The symbols move the units like this.
state | n r
z917 | z853 z235
z964 | z441 z548
z414 | z642 z724
z596 | z433 z100
z344 | z685 z290
z553 | z381 z424
z968 | z100 z433
z209 | z382 z777
z163 | z302 z486
z342 | z290 z685
z290 | z420 z344
z853 | z735 z763
z686 | z894 z153
z749 | z424 z381
z381 | z491 z749
z382 | z917 z144
z275 | z724 z642
z894 | z964 z857
z724 | z918 z414
z424 | z163 z553
z616 | z486 z302
z238 | z287 z718
z302 | z342 z616
z420 | z465 z286
z777 | z596 z209
z153 | z843 z686
z241 | z968 z96
z843 | z244 z809
z642 | z238 z275
z465 | z763 z735
z857 | z153 z894
z551 | z718 z287
z286 | z344 z420
z763 | z235 z853
z144 | z777 z382
z548 | z857 z964
z96 | z551 z241
z235 | z144 z917
z809 | z686 z843
z244 | z749 z491
z433 | z96 z968
z491 | z809 z244
z918 | z548 z441
z486 | z553 z163
z685 | z616 z342
z287 | z241 z551
z735 | z286 z465
z441 | z414 z918
z100 | z209 z596
z718 | z275 z238

The rows follow the links: the fewer symbols apart two units are, the more alike their rows tend to be.

Each row is also shifted at random along 2 hidden directions that mean nothing.

Each row, then its unit:
-18 52 26 -3 6 -9 21 -5 -11 13 -14 -5 25 14 -20 5 -38 12 23 -10 -20 2 -12 40 19 4 4 -12 19 -17: z548
15 -28 11 15 -26 -17 -20 3 18 -31 16 -13 -12 29 -7 -31 41 -43 -14 34 -2 -4 8 17 -28 -24 23 -12 -10 -6: z553
5 23 -7 -26 20 39 10 -41 -14 20 -11 20 -9 -12 -18 19 -21 42 45 -8 -33 2 -4 -12 -9 2 -38 19 3 12: z100
-15 -2 -41 -5 -17 10 -15 19 -42 -5 -38 -5 3 -23 25 19 7 6 -18 21 30 -12 1 -31 3 12 9 23 -32 -10: z596
107 8 -16 26 -5 -7 19 32 3 -2 20 7 15 1 21 24 -18 -29 -34 -10 30 5 5 8 17 0 14 -5 7 -6: z964
67 -39 -26 -2 -17 5 -28 16 1 10 1 -6 -14 -22 29 -5 18 -12 -20 -3 23 -12 8 -47 -6 -5 -5 15 -30 6: z235
-72 -35 -43 18 -24 23 -40 10 1 -9 9 12 -16 -16 32 2 31 -22 -36 9 21 -10 18 -56 -21 -2 -6 26 -37 7: z763
101 21 -10 -1 24 13 16 8 -21 17 3 21 19 -12 16 45 -26 20 7 -11 14 15 12 -6 23 14 -19 12 23 -1: z238
46 63 12 -4 12 -25 24 15 -38 13 -41 -37 31 -13 -1 10 -25 16 11 -26 11 1 -17 25 45 28 12 -13 -15 -28: z275
-108 10 43 -2 22 -19 29 -11 28 9 23 6 -1 17 -19 0 4 0 11 -8 -15 18 9 30 17 -12 7 -16 27 3: z244
-69 13 34 10 7 -5 18 -20 20 -3 15 4 3 23 -29 -1 -14 4 15 2 -29 15 -3 38 4 -7 -12 -21 38 10: z843
-86 31 -19 -6 25 13 15 2 -22 31 -7 16 -2 -42 14 40 -24 34 11 -32 9 10 5 -13 30 20 -23 30 10 3: z968
78 49 8 -12 5 -15 28 -6 -36 -3 -42 -16 19 5 -25 4 -34 20 24 -13 -7 -7 -22 43 11 10 7 -9 2 -26: z724
75 25 -42 35 -6 51 -18 -20 -29 -22 -15 52 -3 22 -2 68 -25 -7 -13 46 -1 7 -10 2 -57 -16 -26 29 10 29: z414
-13 -4 -49 42 -24 23 -23 9 -8 -29 -9 31 10 23 26 50 -5 -37 -44 42 6 -4 -7 -9 -36 -13 -2 19 -3 11: z894
120 38 -2 -1 32 27 10 -14 -16 13 -3 25 1 -16 2 38 -36 26 22 -8 -12 7 7 -7 15 8 -30 24 19 8: z287
23 -12 -19 32 -10 -17 -5 35 2 -16 13 7 17 1 34 13 5 -43 -57 8 41 10 8 4 17 -2 36 -5 5 -12: z686

Complete each set of four: the symbols that take the first to the second take the third to the fourth.
Answer with the unit's name.
13 22 -45 2 -13 22 -18 6 -54 -11 -43 5 -2 -14 25 20 -5 13 -19 25 10 -16 -18 -17 -15 12 -12 24 -30 -5
: 52 56 12 1 11 9 30 -32 -26 -8 -34 -2 15 22 -38 17 -28 14 24 12 -27 -2 -27 44 -23 6 -8 -1 13 -2
:: 56 -13 -1 27 -20 -34 -3 43 15 -11 16 -19 10 10 11 -5 15 -39 -47 -7 36 7 11 8 34 -4 35 -22 7 -14
: z642

17 57 15 -1 5 -5 28 -4 -24 -1 -40 -20 28 1 -9 15 -44 26 17 -2 -4 -9 -19 28 8 12 -1 -9 5 -15
: -48 39 16 8 17 -1 24 -26 -1 2 -13 4 25 22 -29 15 -35 8 28 1 -24 11 -12 50 3 -11 -6 -10 30 -9
:: 12 11 29 -42 29 -2 20 -27 4 31 9 -14 -5 -31 -28 -12 -8 45 51 -29 -36 -9 -9 -2 11 10 -19 0 -2 8
: z735

7 -19 48 -21 -9 -36 -3 -4 26 -2 16 -42 -13 13 -21 -64 32 -2 16 -5 -13 -3 -1 14 8 -1 22 -39 -18 -12
: 59 -4 41 7 17 -1 15 -29 42 1 44 14 -10 40 -40 -17 -3 -7 31 -4 -31 9 4 30 -12 -23 -21 -23 43 18
:: -102 -28 11 -3 -24 -28 -21 18 11 -23 17 -14 -6 22 3 -41 35 -33 -16 11 11 -1 5 -3 -10 0 31 -21 -20 -9
: z843

66 -3 -25 39 -13 -11 1 32 3 -10 9 14 5 6 22 26 -7 -27 -43 6 29 3 12 2 4 3 23 0 2 -8
: -20 -11 -41 -4 -16 2 -29 27 -24 0 -24 -7 -1 -39 33 14 2 -7 -31 7 30 -13 3 -42 3 14 -3 27 -28 -12
:: -16 -41 7 4 3 10 -18 -29 35 -14 43 32 -25 33 -17 -7 19 -15 16 19 -23 3 16 -21 -39 -31 -17 -6 18 23
: z968

75 1 -31 38 -15 -2 1 16 4 -10 5 19 13 21 18 32 -4 -33 -44 15 19 4 1 16 -10 -11 16 5 9 5
: 35 21 -24 31 9 -22 24 52 7 24 18 -3 29 -22 32 34 -11 -14 -49 -38 55 16 21 -5 58 23 25 6 15 -18
:: 3 29 43 4 17 -13 19 -24 19 9 0 5 13 27 -34 -8 -23 10 26 -7 -26 6 -12 37 11 -12 2 -25 34 -1
: z244

55 48 8 8 1 15 8 -51 -31 -20 -53 12 9 30 -39 17 -42 19 37 18 -40 2 -31 44 -44 -8 -16 -5 15 -4
: 111 39 -8 -7 5 -20 18 21 -31 3 -40 -29 19 -25 2 5 -19 28 11 -19 22 -1 -12 14 34 31 21 -3 -20 -24
:: -12 -31 -26 31 -38 16 -39 -4 1 -52 -3 19 -10 43 -4 7 19 -50 -41 69 2 -5 -3 10 -58 -33 -3 -8 -3 4
: z616

-48 8 19 -34 17 22 -4 -42 -8 4 -10 8 -23 -7 -30 -18 -2 39 55 1 -34 -5 -16 -5 -28 -9 -29 4 -3 14
: -77 -48 4 9 4 9 -23 -1 36 0 44 22 -30 6 7 0 41 -31 -11 11 -6 7 24 -24 -16 -23 -14 9 16 20
:: 50 -25 -27 -9 -11 -6 -19 31 -8 5 -6 -16 -3 -40 30 -6 18 -13 -36 -11 35 -7 13 -40 28 15 15 13 -27 -10
: z287

4 23 -42 28 -4 17 7 30 -18 11 2 36 16 -6 29 59 -24 -4 -35 10 35 2 7 -10 11 12 -4 17 18 -1
: 74 32 3 -4 29 5 38 -3 -10 30 1 6 7 -26 0 26 -26 33 21 -20 2 4 3 -12 34 30 -21 25 12 5
:: 18 -17 42 0 13 1 4 -24 43 0 41 16 -18 35 -33 -9 13 -7 24 4 -26 10 7 13 -19 -32 -9 -20 31 17
: z290

-21 32 -9 -13 27 33 19 -25 -31 19 -22 17 0 -13 -5 34 -33 35 33 -7 -14 7 -9 -16 -1 12 -42 22 12 5
: -66 -49 -30 3 -14 11 -35 30 13 2 28 16 -21 -20 38 -6 37 -25 -34 7 28 -3 14 -48 -5 -4 -2 21 -13 16
:: -47 -45 12 -14 -23 -3 -35 -19 12 -27 3 -10 -14 31 -22 -41 29 -15 1 37 -19 -14 -8 10 -57 -22 3 -24 -20 6
: z153

-15 33 -20 -2 30 3 22 6 -15 29 -2 13 9 -37 12 35 -31 32 9 -29 3 9 3 -13 31 18 -13 19 15 -1
: -64 -13 44 -33 13 -23 13 4 4 21 2 -36 1 -18 -16 -46 17 25 31 -35 -19 -4 4 -4 26 3 14 -25 -8 -9
:: 39 23 -22 17 28 -1 25 17 -13 14 10 21 21 -19 22 36 -26 5 -14 -14 25 9 14 -6 30 16 5 21 20 -6
: z382

-29 -34 4 2 -24 -18 -25 1 13 -18 -1 -18 -4 24 -11 -39 32 -33 -9 18 -5 -3 -1 5 -16 -11 21 -30 -13 3
: -19 49 -24 5 -2 6 11 0 -47 -3 -46 -5 24 -17 3 24 -25 17 1 15 17 -12 -14 13 9 18 6 14 -21 -24
:: 17 -61 -20 -12 -14 6 -30 13 28 -5 38 15 -20 -1 8 -17 38 -22 -15 4 3 2 12 -28 -20 -22 -8 21 0 16
: z642

-42 -30 27 4 0 -1 -9 -27 43 -9 54 13 -24 21 -16 -8 16 -9 3 17 -11 12 7 2 -19 -39 -10 -8 23 20
: -64 16 -1 -22 16 31 7 -40 -15 18 -16 11 -18 -11 -16 14 -12 41 38 3 -25 -8 -6 -18 -8 4 -40 21 -2 9
:: -43 -15 46 -40 -1 -25 -2 -17 16 6 1 -39 -8 -5 -22 -58 21 8 32 -20 -17 -6 3 5 18 -8 15 -28 -11 -9
: z153

6 -24 47 1 17 -18 14 -9 54 12 48 11 -3 17 -25 -20 12 -2 19 -17 -21 16 24 8 -1 -19 1 -27 41 16
: -19 26 -42 0 -16 3 -3 9 -53 -1 -48 -20 11 -15 20 19 -9 13 -19 7 18 -15 -15 -19 13 22 7 19 -31 -13
:: -73 -28 -10 19 -37 -5 -37 17 8 -38 2 1 -14 27 9 -3 32 -47 -47 44 5 -7 3 5 -33 -20 18 -20 -16 6
: z100

-95 -63 6 -1 2 -1 -29 -3 30 3 46 16 -18 1 0 -6 27 -16 -21 10 -1 -3 16 -25 -13 -25 -10 6 12 15
: -64 -20 23 -15 -14 0 -33 -30 5 -23 -5 -10 -24 27 -30 -38 27 -4 30 25 -32 -11 -10 -1 -37 -20 -13 -18 -16 16
:: -4 -54 16 0 -11 -15 -10 27 47 19 50 1 -13 -9 21 -28 29 -17 -20 -22 13 7 28 -34 16 -8 14 -10 -5 12
: z286

